Below is a small trained network, with its code and all its weights. Each question gives an input and a class and asks what happens when units are switched off, that is, made to give their printed mean instead of their output.

import numpy as np


def w(rows, s, z=0):
    codes = np.array(rows[::2]) - 128.0
    scale = np.full(codes.shape[1], s)
    scale[-1] = z or s
    return codes * scale


def f(y):
    return y / 2 * (1 + np.tanh(0.7978845608 * (y + 0.044715 * y**3)))


def log_softmax(a):
    a = a - a.max(-1, keepdims=True)
    return a - np.log(np.exp(a).sum(-1, keepdims=True))


def net(x, mask):
    res = np.array(x, float).reshape(1, 3) / 4 @ E
    y = f(res @ A[0][:, :-1].T + A[0][:, -1])
    res = res + np.where(mask, y, B[0][:, -1]) @ B[0][:, :-1]
    return log_softmax(res[-1] @ U[:, :-1].T + U[:, -1])


A, B = {}, {}
E = w([
[140,117,119,144],'x0',
[245,254,255,167],'x1',
[198,3,242,2],'x2',
],0.0054)
A[0] = w([
[86,190,70,217,121],'neuron 0',
[44,26,58,116,128],'neuron 1',
[94,180,93,214,96],'neuron 2',
[84,194,69,232,115],'neuron 3',
[12,52,48,65,119],'neuron 4',
[36,41,50,79,123],'neuron 5',
[231,226,229,138,130],'neuron 6',
[88,197,68,210,120],'neuron 7',
[175,50,199,3,129],'neuron 8',
[208,29,208,39,127],'neuron 9',
[154,132,147,122,252],'neuron 10',
],0.0062,0.013)
B[0] = w([
[59,72,220,164,160],'neuron 0',
[178,191,151,226,164],'neuron 1',
[129,85,245,92,140],'neuron 2',
[62,61,238,155,161],'neuron 3',
[201,193,180,224,164],'neuron 4',
[205,188,166,248,163],'neuron 5',
[174,182,137,253,177],'neuron 6',
[81,76,205,159,159],'neuron 7',
[60,71,190,199,174],'neuron 8',
[67,82,189,193,176],'neuron 9',
[63,134,8,242,255],'neuron 10',
],0.0072,0.012)
U = w([
[71,56,195,136,69],'0',
[113,135,80,149,254],'1',
[209,191,147,164,72],'2',
[107,123,11,81,216],'3',
[202,125,143,40,57],'4',
[167,124,139,37,58],'5',
[138,128,152,8,72],'6',
[193,124,154,14,66],'7',
],0.011,0.0054)

Each question gives the input, the list of numbers given to net, and the class t.
The units are the neurons (one row each of A and B). Each row of codes is followed by its name. A weight is (code - 128) times the scale printed after its matrix; where a second scale follows, it is the last column's (A, B and U).
mask holds one flag per neuron, in row order. A switched-off neuron (its flag False) gives its mean, the last column of its row in B, instead of its output. The means were averaged over made-up inputs and are rounded, as every weight is.
A unit's drop is (log p(t) with every unit on - log p(t) with that unit switched off) / (log p(t) with every unit on - log p(t) with every unit switched off).
The circuit of an input: a set's keep is (log p(t) with only the set's units on - log p(t) with every unit switched off) / (log p(t) with every unit on - log p(t) with every unit switched off). Starting from all 11 units, units are removed one at a time, each time the one whose removal leaves the highest keep (on an exact tie, the one counted first), for as long as the keep stays at least 0.8.
circuit, biggest first: the units of the circuit, biggest drop first
unit that matters most: the unit with the biggest drop
k most important neurons: the k neurons with the biggest drops, biggest first
drop when u is switched off: that unit's drop, to one decimal
input [-3,3,-5], class 0: 3 most important neurons : [neuron 3; neuron 0; neuron 7]
input [-6,-5,-7], class 0: 3 most important neurons : [neuron 3; neuron 0; neuron 7]
input [3,-7,-6], class 2: circuit, biggest first : [neuron 4; neuron 5]
input [-2,5,-7], class 0: circuit, biggest first : [neuron 3; neuron 0]
input [-3,-7,-4], class 2: 2 most important neurons : [neuron 4; neuron 5]
input [5,-6,-5], class 2: 3 most important neurons : [neuron 4; neuron 5; neuron 1]
input [4,-5,-7], class 0: 2 most important neurons : [neuron 3; neuron 0]
input [-3,5,-6], class 0: unit that matters most : neuron 3
input [0,0,-5], class 0: 3 most important neurons : [neuron 3; neuron 0; neuron 7]
input [5,-8,6], class 2: drop when neuron 4 is switched off : 0.3
input [2,-4,3], class 2: drop when neuron 5 is switched off : 0.3
input [7,-8,-7], class 2: drop when neuron 6 is switched off : -0.1
